Below are the code and all the weights of a small trained network. Each question names an input and a class and asks about switching units off, where a switched-off unit gives its printed mean instead of its output.

import numpy as np


def w(rows, s, z=0):
    codes = np.array(rows[::2]) - 128.0
    scale = np.full(codes.shape[1], s)
    scale[-1] = z or s
    return codes * scale


def norm(h):
    return h / np.sqrt((h * h).mean(-1, keepdims=True) + 1e-5)


def f(y):
    return np.maximum(y, 0)


def log_softmax(a):
    a = a - a.max(-1, keepdims=True)
    return a - np.log(np.exp(a).sum(-1, keepdims=True))


def net(x, mask):
    res = np.array(x, float).reshape(1, 8) / 4 @ E
    u = 0
    for l in range(2):
        y = f(norm(res) @ A[l][:, :-1].T + A[l][:, -1])
        res = res + np.where(mask[u : u + 3], y, B[l][:, -1]) @ B[l][:, :-1]
        u += 3
    return log_softmax(norm(res)[-1] @ U[:, :-1].T + U[:, -1])


A, B = {}, {}
E = w([
[122,123,126,143,99,101,122,127],'x0',
[144,137,109,125,142,129,131,135],'x1',
[130,135,142,22,130,81,125,126],'x2',
[46,142,132,160,201,102,39,134],'x3',
[49,198,88,125,96,138,171,158],'x4',
[119,153,169,112,143,149,123,103],'x5',
[182,145,61,118,159,108,132,148],'x6',
[210,192,243,139,134,103,124,253],'x7',
],0.0048)
A[0] = w([
[182,139,127,99,9,154,214,83,44],'0.n1',
[18,213,82,105,84,132,220,193,5],'0.n2',
[115,152,127,254,106,181,156,107,84],'0.n3',
],0.0068,0.0026)
B[0] = w([
[59,76,102,86,163,212,79,153,253],'0.n1',
[203,97,192,193,254,88,90,69,252],'0.n2',
[176,178,121,110,102,126,88,109,230],'0.n3',
],0.0091,0.0037)
A[1] = w([
[191,48,141,55,78,100,37,95,3],'1.n1',
[2,184,86,141,155,69,25,173,4],'1.n2',
[32,127,36,101,101,130,188,5,82],'1.n3',
],0.0061,0.0022)
B[1] = w([
[77,157,110,159,180,74,50,64,225],'1.n1',
[135,85,84,61,142,205,97,254,218],'1.n2',
[169,215,171,118,62,66,183,178,254],'1.n3',
],0.0095,0.0037)
U = w([
[147,35,165,189,235,2,86,17,57],'0',
[54,35,70,36,132,235,110,210,110],'1',
[180,199,209,116,26,3,235,184,255],'2',
[147,150,136,94,136,96,86,87,215],'3',
[161,174,117,92,101,110,59,80,175],'4',
[106,135,139,113,126,101,99,116,12],'5',
[116,99,142,117,132,100,119,112,30],'6',
],0.0053,0.00096)

Each question gives the input, the list of numbers given to net, and the class t.
The units are the neurons (one row each of A and B). Each row of codes is followed by its name. A weight is (code - 128) times the scale printed after its matrix; where a second scale follows, it is the last column's (A, B and U).
mask holds one flag per neuron, layer by layer. A switched-off neuron (its flag False) gives its mean, the last column of its row in B, instead of its output. The means were averaged over made-up inputs and are rounded, as every weight is.
A unit's drop is (log p(t) with every unit on - log p(t) with that unit switched off) / (log p(t) with every unit on - log p(t) with every unit switched off).
The circuit of an input: a set's keep is (log p(t) with only the set's units on - log p(t) with every unit switched off) / (log p(t) with every unit on - log p(t) with every unit switched off). Starting from all 6 units, units are removed one at a time, each time the one whose removal leaves the highest keep (on an exact tie, the one counted first), for as long as the keep stays at least 0.8.
circuit, biggest first: the units of the circuit, biggest drop first
most important unit: the unit with the biggest drop
k most important neurons: the k neurons with the biggest drops, biggest first
top k neurons in layer l: the k neurons of layer l with the biggest drops, biggest first
drop of u: that unit's drop, to one decimal
input [0,1,6,6,-4,1,3,-1], class 1: circuit, biggest first -> (1.n2; 0.n2)
input [7,-5,2,-1,-7,5,-2,-8], class 2: most important unit -> 1.n3
input [-4,-3,-7,-2,-3,-3,5,-8], class 2: 2 most important neurons -> (1.n3; 0.n2)
input [-6,2,-1,-8,-2,7,2,5], class 1: circuit, biggest first -> (0.n1; 0.n2)
input [6,-1,2,-8,-6,0,-3,6], class 1: 3 most important neurons -> (0.n1; 0.n2; 1.n3)
input [-1,-5,6,1,-5,0,6,-6], class 2: top 2 neurons in layer 0 -> (0.n2; 0.n1)
input [-4,2,-4,6,-5,-4,-3,3], class 1: circuit, biggest first -> (0.n2; 1.n2)
input [-4,-6,7,8,-1,4,-5,0], class 1: top 2 neurons in layer 0 -> (0.n2; 0.n3)
input [1,-1,5,-4,8,-1,4,8], class 0: 3 most important neurons -> (0.n2; 1.n3; 1.n2)
input [7,-3,-1,5,-1,-1,1,-8], class 2: 2 most important neurons -> (1.n3; 0.n1)
input [4,-4,-3,7,-3,0,0,-8], class 2: 2 most important neurons -> (1.n3; 0.n2)
input [-4,-6,6,-6,-5,1,2,-8], class 2: 4 most important neurons -> (1.n3; 0.n2; 1.n2; 0.n3)
input [4,-4,1,3,6,8,-2,-8], class 2: 3 most important neurons -> (1.n3; 0.n1; 1.n1)
input [-5,3,3,-4,-4,6,-4,-8], class 2: circuit, biggest first -> (1.n3)
input [-8,0,-2,-8,4,7,-4,7], class 1: 2 most important neurons -> (0.n1; 1.n3)
input [2,1,5,-7,-1,-1,-4,6], class 1: top 2 neurons in layer 0 -> (0.n1; 0.n2)
input [5,4,4,8,-3,-2,6,-8], class 1: 3 most important neurons -> (1.n2; 0.n2; 0.n3)
input [-5,1,-8,0,4,-3,7,-8], class 2: top 2 neurons in layer 1 -> (1.n3; 1.n1)
input [-6,-7,-7,0,7,-6,3,7], class 0: top 2 neurons in layer 1 -> (1.n3; 1.n2)
input [3,6,3,-8,3,0,-2,5], class 1: most important unit -> 0.n1
input [-7,2,0,5,-2,-4,-7,-7], class 2: drop of 0.n2 -> 0.4
input [7,-6,3,2,6,0,5,-4], class 0: drop of 0.n2 -> 2.4
input [-6,-1,-4,1,3,-1,0,-8], class 2: drop of 1.n1 -> 0.0
input [8,-2,-8,-5,8,5,6,2], class 0: drop of 1.n2 -> 0.1
input [-1,-2,-4,-1,8,-1,8,5], class 0: 2 most important neurons -> (0.n2; 1.n3)
